Below are the code and all the weights of a small trained network. Each question names an input and a class and asks about switching units off, where a switched-off unit gives its printed mean instead of its output.

import numpy as np


def w(rows, s, z=0):
    codes = np.array(rows[::2]) - 128.0
    scale = np.full(codes.shape[1], s)
    scale[-1] = z or s
    return codes * scale


def norm(h):
    return h / np.sqrt((h * h).mean(-1, keepdims=True) + 1e-5)


def f(y):
    return y / 2 * (1 + np.tanh(0.7978845608 * (y + 0.044715 * y**3)))


def log_softmax(a):
    a = a - a.max(-1, keepdims=True)
    return a - np.log(np.exp(a).sum(-1, keepdims=True))


def net(x, mask):
    res = np.array(x, float).reshape(1, 5) / 4 @ E
    u = 0
    for l in range(3):
        y = f(norm(res) @ A[l][:, :-1].T + A[l][:, -1])
        res = res + np.where(mask[u : u + 5], y, B[l][:, -1]) @ B[l][:, :-1]
        u += 5
    return log_softmax(norm(res)[-1] @ U[:, :-1].T + U[:, -1])


A, B = {}, {}
E = w([
[127,121,120,125,126],'x0',
[145,151,167,156,144],'x1',
[223,133,189,89,168],'x2',
[125,88,254,118,77],'x3',
[109,71,123,162,161],'x4',
],0.0073)
A[0] = w([
[105,212,126,15,21,131],'0.n0',
[120,202,28,162,210,3],'0.n1',
[102,100,23,93,141,159],'0.n2',
[1,195,97,243,60,74],'0.n3',
[60,144,91,133,64,50],'0.n4',
],0.006,0.0024)
B[0] = w([
[162,72,157,183,126,218],'0.n0',
[71,165,168,179,47,233],'0.n1',
[169,132,156,190,115,236],'0.n2',
[167,2,149,50,226,254],'0.n3',
[127,106,112,58,169,161],'0.n4',
],0.0096,0.0032)
A[1] = w([
[149,42,221,153,105,1],'1.n0',
[255,106,127,112,184,135],'1.n1',
[96,162,153,206,96,134],'1.n2',
[90,141,71,111,155,138],'1.n3',
[86,162,59,144,128,154],'1.n4',
],0.0083,0.00078)
B[1] = w([
[97,137,118,175,91,254],'1.n0',
[137,1,160,43,223,205],'1.n1',
[220,73,123,127,69,165],'1.n2',
[181,214,145,35,96,133],'1.n3',
[89,151,183,152,149,151],'1.n4',
],0.0083,0.0062)
A[2] = w([
[127,40,136,148,95,207],'2.n0',
[134,145,129,193,2,135],'2.n1',
[194,182,55,194,162,24],'2.n2',
[94,91,165,54,22,26],'2.n3',
[164,135,131,72,78,254],'2.n4',
],0.0084,0.0021)
B[2] = w([
[254,174,49,89,106,254],'2.n0',
[225,91,92,179,128,235],'2.n1',
[146,185,164,132,80,158],'2.n2',
[28,170,189,144,100,154],'2.n3',
[128,144,72,25,182,149],'2.n4',
],0.0079,0.006)
U = w([
[197,99,72,131,147,207],'0',
[53,104,120,37,241,150],'1',
[118,239,161,218,2,3],'2',
],0.0078,0.00055)

Each question gives the input, the list of numbers given to net, and the class t.
The units are the neurons (one row each of A and B). Each row of codes is followed by its name. A weight is (code - 128) times the scale printed after its matrix; where a second scale follows, it is the last column's (A, B and U).
mask holds one flag per neuron, layer by layer. A switched-off neuron (its flag False) gives its mean, the last column of its row in B, instead of its output. The means were averaged over made-up inputs and are rounded, as every weight is.
A unit's drop is (log p(t) with every unit on - log p(t) with that unit switched off) / (log p(t) with every unit on - log p(t) with every unit switched off).
The circuit of an input: a set's keep is (log p(t) with only the set's units on - log p(t) with every unit switched off) / (log p(t) with every unit on - log p(t) with every unit switched off). Starting from the 12 units with the biggest drops (on a tie, the unit counted first), units are removed one at a time, each time the one whose removal leaves the highest keep (on an exact tie, the one counted first), for as long as the keep stays at least 0.8.
units of the circuit, in order: the units of the circuit, biggest drop first
unit that matters most: the unit with the biggest drop
k most important neurons: the k neurons with the biggest drops, biggest first
k most important neurons of layer l: the k neurons of layer l with the biggest drops, biggest first
drop of u: that unit's drop, to one decimal
input [-1,-1,0,-4,1], class 2: unit that matters most	1.n1
input [-5,-1,-5,-7,1], class 2: 3 most important neurons	[0.n1; 1.n1; 0.n2]
input [0,3,3,7,3], class 2: 2 most important neurons of layer 1	[1.n0; 1.n1]
input [3,6,6,1,8], class 1: units of the circuit, in order	[1.n1; 2.n1]
input [-1,7,8,-8,0], class 1: 3 most important neurons	[1.n1; 2.n0; 2.n1]
input [2,-5,3,6,-2], class 2: units of the circuit, in order	[0.n3; 2.n3]
input [-4,7,-8,-5,0], class 1: units of the circuit, in order	[0.n3; 2.n1]
input [0,6,-7,-4,-8], class 1: 4 most important neurons	[0.n3; 0.n4; 2.n1; 1.n2]
input [3,3,5,-8,6], class 2: units of the circuit, in order	[0.n3; 0.n1; 2.n2]
input [5,-7,4,-6,-6], class 2: units of the circuit, in order	[0.n3; 2.n2]
input [-5,-2,6,4,1], class 1: 3 most important neurons	[0.n1; 2.n1; 1.n1]
input [-4,1,-4,-6,-2], class 2: 2 most important neurons	[0.n1; 1.n1]
input [-3,3,-4,-6,-6], class 2: 2 most important neurons	[0.n1; 1.n1]
input [-4,3,-5,-6,-1], class 2: units of the circuit, in order	[0.n1]
input [-5,3,-5,-6,0], class 2: 3 most important neurons	[0.n1; 1.n1; 0.n2]
input [-1,8,4,2,1], class 1: 3 most important neurons of layer 2	[2.n1; 2.n0; 2.n2]
input [6,3,-8,1,-5], class 1: drop of 0.n3	1.0
input [-5,0,-6,4,-4], class 1: drop of 2.n1	0.1
input [-1,1,7,3,1], class 1: drop of 1.n1	0.2
input [-1,5,-4,1,-6], class 1: units of the circuit, in order	[0.n3]
